Here is a tiny trained network, its code and every weight. The questions are about switching its units off for an input and a target symbol, where a switched-off unit gives its printed mean instead of its output.

import numpy as np


def w(rows, s, z=0):
    codes = np.array(rows[::2]) - 128.0
    scale = np.full(codes.shape[1], s)
    scale[-1] = z or s
    return codes * scale


def f(y):
    return y / 2 * (1 + np.tanh(0.7978845608 * (y + 0.044715 * y**3)))


def softmax(a):
    e = np.exp(a - a.max(-1, keepdims=True))
    return e / e.sum(-1, keepdims=True)


def log_softmax(a):
    a = a - a.max(-1, keepdims=True)
    return a - np.log(np.exp(a).sum(-1, keepdims=True))


def net(x, mask):
    ids = ['αβγδεζηλμξπστψω'.index(c) for c in x.split()]
    T = len(ids)
    res = E[ids] + P[:T]
    u = 0
    for l in range(3):
        r = res
        for j in range(3):
            rows = slice(3 * j, 3 * j + 3)
            q, k, v = (r @ M[l][rows].T for M in (Q, K, V))
            z = softmax(np.where(np.tri(T) > 0, q @ k.T / 3**0.5, -1e9)) @ v
            o = O[l][rows]
            res = res + np.where(mask[u + j], z, o[:, -1]) @ o[:, :-1]
        u += 3
        y = f(res @ A[l][:, :-1].T + A[l][:, -1])
        res = res + np.where(mask[u : u + 4], y, B[l][:, -1]) @ B[l][:, :-1]
        u += 4
    return log_softmax(res[-1] @ U[:, :-1].T + U[:, -1])


Q, K, V, O, A, B = {}, {}, {}, {}, {}, {}
E = w([
[87,161,125,79],'α',
[117,168,49,126],'β',
[169,102,120,251],'γ',
[126,124,171,116],'δ',
[92,134,156,117],'ε',
[103,142,133,99],'ζ',
[206,86,191,81],'η',
[97,129,158,122],'λ',
[94,134,154,119],'μ',
[75,150,150,76],'ξ',
[93,134,147,117],'π',
[87,150,139,97],'σ',
[107,127,157,128],'τ',
[155,164,165,5],'ψ',
[92,138,155,104],'ω',
],0.021)
P = w([
[62,221,249,183],'0',
[40,49,109,109],'1',
[84,109,143,112],'2',
[105,113,133,103],'3',
[121,112,126,98],'4',
[132,113,118,92],'5',
[144,112,111,85],'6',
[152,113,103,82],'7',
[162,114,98,74],'8',
[168,114,93,69],'9',
[174,112,88,66],'10',
[181,113,83,61],'11',
[183,114,76,56],'12',
],0.011)
Q[0] = w([
[135,147,211,100],'0.h0',
[96,180,170,127],'0.h0',
[131,229,139,49],'0.h0',
[88,84,179,87],'0.h1',
[137,65,55,92],'0.h1',
[134,165,111,83],'0.h1',
[154,170,163,89],'0.h2',
[166,245,157,155],'0.h2',
[203,178,117,157],'0.h2',
],0.011)
K[0] = w([
[119,120,190,75],'0.h0',
[99,255,166,142],'0.h0',
[95,180,104,41],'0.h0',
[117,71,148,92],'0.h1',
[146,121,140,166],'0.h1',
[136,135,107,102],'0.h1',
[155,106,108,169],'0.h2',
[117,176,188,143],'0.h2',
[165,171,165,131],'0.h2',
],0.012)
V[0] = w([
[137,145,130,117],'0.h0',
[184,160,79,149],'0.h0',
[88,143,73,55],'0.h0',
[109,195,62,139],'0.h1',
[143,60,9,223],'0.h1',
[83,106,196,169],'0.h1',
[153,177,179,178],'0.h2',
[21,127,49,69],'0.h2',
[123,96,97,116],'0.h2',
],0.011)
O[0] = w([
[117,91,144,99,141],'0.h0',
[95,108,130,209,87],'0.h0',
[15,87,206,103,175],'0.h0',
[99,41,93,171,82],'0.h1',
[33,12,90,2,1],'0.h1',
[12,140,246,167,139],'0.h1',
[126,145,82,125,111],'0.h2',
[124,169,187,136,148],'0.h2',
[88,231,142,79,126],'0.h2',
],0.0064,0.013)
A[0] = w([
[166,21,86,253,62],'0.n0',
[52,100,141,185,254],'0.n1',
[108,140,77,196,42],'0.n2',
[219,231,253,159,112],'0.n3',
],0.0071,0.0058)
B[0] = w([
[117,106,128,163,131],'0.n0',
[250,150,90,138,142],'0.n1',
[110,42,215,108,126],'0.n2',
[120,87,93,107,251],'0.n3',
],0.011,0.023)
Q[1] = w([
[122,116,160,205],'1.h0',
[115,81,160,49],'1.h0',
[41,93,210,165],'1.h0',
[231,82,141,105],'1.h1',
[113,170,191,131],'1.h1',
[92,86,143,119],'1.h1',
[190,185,15,190],'1.h2',
[115,254,57,149],'1.h2',
[56,83,178,158],'1.h2',
],0.013)
K[1] = w([
[80,153,138,116],'1.h0',
[167,105,185,166],'1.h0',
[193,51,253,73],'1.h0',
[212,113,116,118],'1.h1',
[122,143,180,102],'1.h1',
[2,190,111,181],'1.h1',
[58,198,82,186],'1.h2',
[97,214,121,114],'1.h2',
[191,89,210,44],'1.h2',
],0.0099)
V[1] = w([
[174,218,17,141],'1.h0',
[172,192,105,46],'1.h0',
[130,160,145,179],'1.h0',
[81,202,111,137],'1.h1',
[134,155,211,129],'1.h1',
[21,153,41,122],'1.h1',
[154,59,181,157],'1.h2',
[254,156,128,130],'1.h2',
[127,161,136,198],'1.h2',
],0.0083)
O[1] = w([
[106,90,253,128,205],'1.h0',
[188,91,168,148,126],'1.h0',
[100,179,154,192,167],'1.h0',
[163,136,114,72,70],'1.h1',
[110,88,134,164,143],'1.h1',
[185,180,71,143,4],'1.h1',
[157,159,148,134,143],'1.h2',
[54,163,168,65,227],'1.h2',
[173,75,92,52,156],'1.h2',
],0.0073,0.013)
A[1] = w([
[92,133,48,151,76],'1.n0',
[200,170,227,89,12],'1.n1',
[207,127,131,254,1],'1.n2',
[122,81,224,192,85],'1.n3',
],0.0063,0.0039)
B[1] = w([
[98,108,78,81,116],'1.n0',
[149,63,26,254,250],'1.n1',
[38,67,28,243,131],'1.n2',
[109,211,86,138,254],'1.n3',
],0.0072,0.0066)
Q[2] = w([
[234,167,158,165],'2.h0',
[37,213,112,190],'2.h0',
[175,139,42,98],'2.h0',
[42,65,31,134],'2.h1',
[87,68,192,90],'2.h1',
[201,53,67,119],'2.h1',
[154,53,100,2],'2.h2',
[104,168,180,60],'2.h2',
[52,199,137,163],'2.h2',
],0.0095)
K[2] = w([
[164,97,160,129],'2.h0',
[3,99,173,7],'2.h0',
[79,110,78,130],'2.h0',
[120,204,202,80],'2.h1',
[160,139,103,190],'2.h1',
[171,87,151,79],'2.h1',
[103,18,71,149],'2.h2',
[170,128,205,191],'2.h2',
[244,125,66,85],'2.h2',
],0.011)
V[2] = w([
[156,152,93,87],'2.h0',
[167,182,164,128],'2.h0',
[2,34,98,139],'2.h0',
[171,63,11,181],'2.h1',
[101,206,143,145],'2.h1',
[170,131,199,84],'2.h1',
[69,93,133,150],'2.h2',
[161,139,201,120],'2.h2',
[247,184,69,167],'2.h2',
],0.0085)
O[2] = w([
[106,253,140,98,23],'2.h0',
[58,113,23,117,167],'2.h0',
[210,165,130,233,172],'2.h0',
[138,158,41,140,57],'2.h1',
[70,24,184,186,174],'2.h1',
[15,203,117,37,126],'2.h1',
[33,43,128,98,207],'2.h2',
[150,159,56,243,215],'2.h2',
[118,90,239,228,2],'2.h2',
],0.006,0.0063)
A[2] = w([
[104,53,237,161,93],'2.n0',
[79,159,227,181,73],'2.n1',
[103,117,247,214,229],'2.n2',
[152,125,69,1,1],'2.n3',
],0.0083,0.007)
B[2] = w([
[87,179,84,168,218],'2.n0',
[248,48,14,125,174],'2.n1',
[148,199,205,101,248],'2.n2',
[255,125,64,107,136],'2.n3',
],0.012,0.014)
U = w([
[184,254,188,99,192],'α',
[41,49,192,145,254],'β',
[121,5,142,112,213],'γ',
[212,107,128,70,47],'δ',
[152,137,100,148,28],'ε',
[142,153,79,154,42],'ζ',
[149,105,111,160,67],'η',
[155,85,112,173,100],'λ',
[159,119,98,165,69],'μ',
[153,119,104,156,56],'ξ',
[158,120,102,160,57],'π',
[110,64,141,238,80],'σ',
[131,178,57,131,23],'τ',
[139,135,79,156,84],'ψ',
[214,27,222,173,49],'ω',
],0.0086,0.006)

Each question gives the input, a string of symbols that net reads in full, and the target symbol t.
The units are the heads (3 rows each of Q, K, V and O) and the neurons (one row each of A and B). Each row of codes is followed by its name. A weight is (code - 128) times the scale printed after its matrix; where a second scale follows, it is the last column's (O, A, B and U).
mask holds one flag per unit, layer by layer, with each layer's heads first. A switched-off unit (its flag False) gives its mean, the last column of its rows in O or B, instead of its output. The means were averaged over made-up inputs and are rounded, as every weight is.
A unit's drop is (log p(t) with every unit on - log p(t) with that unit switched off) / (log p(t) with every unit on - log p(t) with every unit switched off).
The circuit of an input: a set's keep is (log p(t) with only the set's units on - log p(t) with every unit switched off) / (log p(t) with every unit on - log p(t) with every unit switched off). Starting from the 12 units with the biggest drops (on a tie, the unit counted first), units are removed one at a time, each time the one whose removal leaves the highest keep (on an exact tie, the one counted first), for as long as the keep stays at least 0.8.
circuit, biggest first: the units of the circuit, biggest drop first
most important unit: the unit with the biggest drop
top k neurons: the k neurons with the biggest drops, biggest first
k most important neurons of layer l: the k neurons of layer l with the biggest drops, biggest first
which heads matter: for each layer, one digit per head in row order, 1 if its drop is at least 0.15 and else 0, layers parted by /
input β η π η τ τ β γ η η β π ψ, target δ: circuit, biggest first : [0.h1 2.n3]
input η η α η η η, target δ: circuit, biggest first : [0.h0 2.h2 2.n3]
input λ β η, target α: circuit, biggest first : [2.n2 1.h2]
input η σ ξ, target α: which heads matter : 101 / 001 / 000
input ψ δ σ, target α: circuit, biggest first : [2.n2 0.h1]
input α ε ξ ζ π, target α: most important unit : 2.h2
input ζ η η γ β, target β: 2 most important neurons of layer 0 : [0.n1 0.n2]
input η ξ β η ψ β α π μ π π η, target γ: circuit, biggest first : [0.h1 2.h0]
input η η η μ β η η λ η η η η γ, target σ: top 2 neurons : [1.n2 0.n0]
input γ ξ η η β τ β ψ, target δ: which heads matter : 111 / 101 / 001
input σ β ε, target α: top 2 neurons : [2.n2 0.n1]
input α η σ β π, target α: circuit, biggest first : [2.n2 0.h2]
input η β τ γ σ γ, target β: which heads matter : 010 / 000 / 011
input η δ π ψ η λ, target α: top 2 neurons : [1.n1 2.n2]
input β ζ η β α η μ ψ β γ, target σ: top 3 neurons : [1.n2 0.n0 0.n3]
input τ τ σ ω β η ψ η π ψ β ψ, target γ: most important unit : 0.h0
input η σ η η α ξ π σ β δ β ψ α, target β: top 4 neurons : [2.n2 0.n1 0.n3 2.n1]
input ε τ ξ, target α: which heads matter : 010 / 000 / 011
input β ζ η τ β η η η δ σ β, target γ: top 4 neurons : [0.n3 0.n1 2.n2 2.n0]
input ζ η π ε η π μ ξ δ π β σ σ, target β: most important unit : 2.n2
input ω α β ξ π η μ η α, target β: top 3 neurons : [0.n3 2.n2 0.n1]
input η ψ η ξ α α π π η α σ σ, target β: which heads matter : 010 / 111 / 001
input ζ σ ζ ψ ζ ζ η α η ψ η, target γ: 2 most important neurons of layer 0 : [0.n1 0.n3]
input η ζ ω, target α: top 2 neurons : [2.n2 1.n3]
input β α η β ζ β ψ ψ β, target δ: top 2 neurons : [1.n1 2.n3]
input σ ζ η, target α: circuit, biggest first : [2.n2 0.h1]
input β ω ψ η γ η λ π β η, target ω: most important unit : 2.h1
input π η η ψ ψ, target β: which heads matter : 111 / 100 / 010
input β ξ μ, target α: which heads matter : 000 / 000 / 001
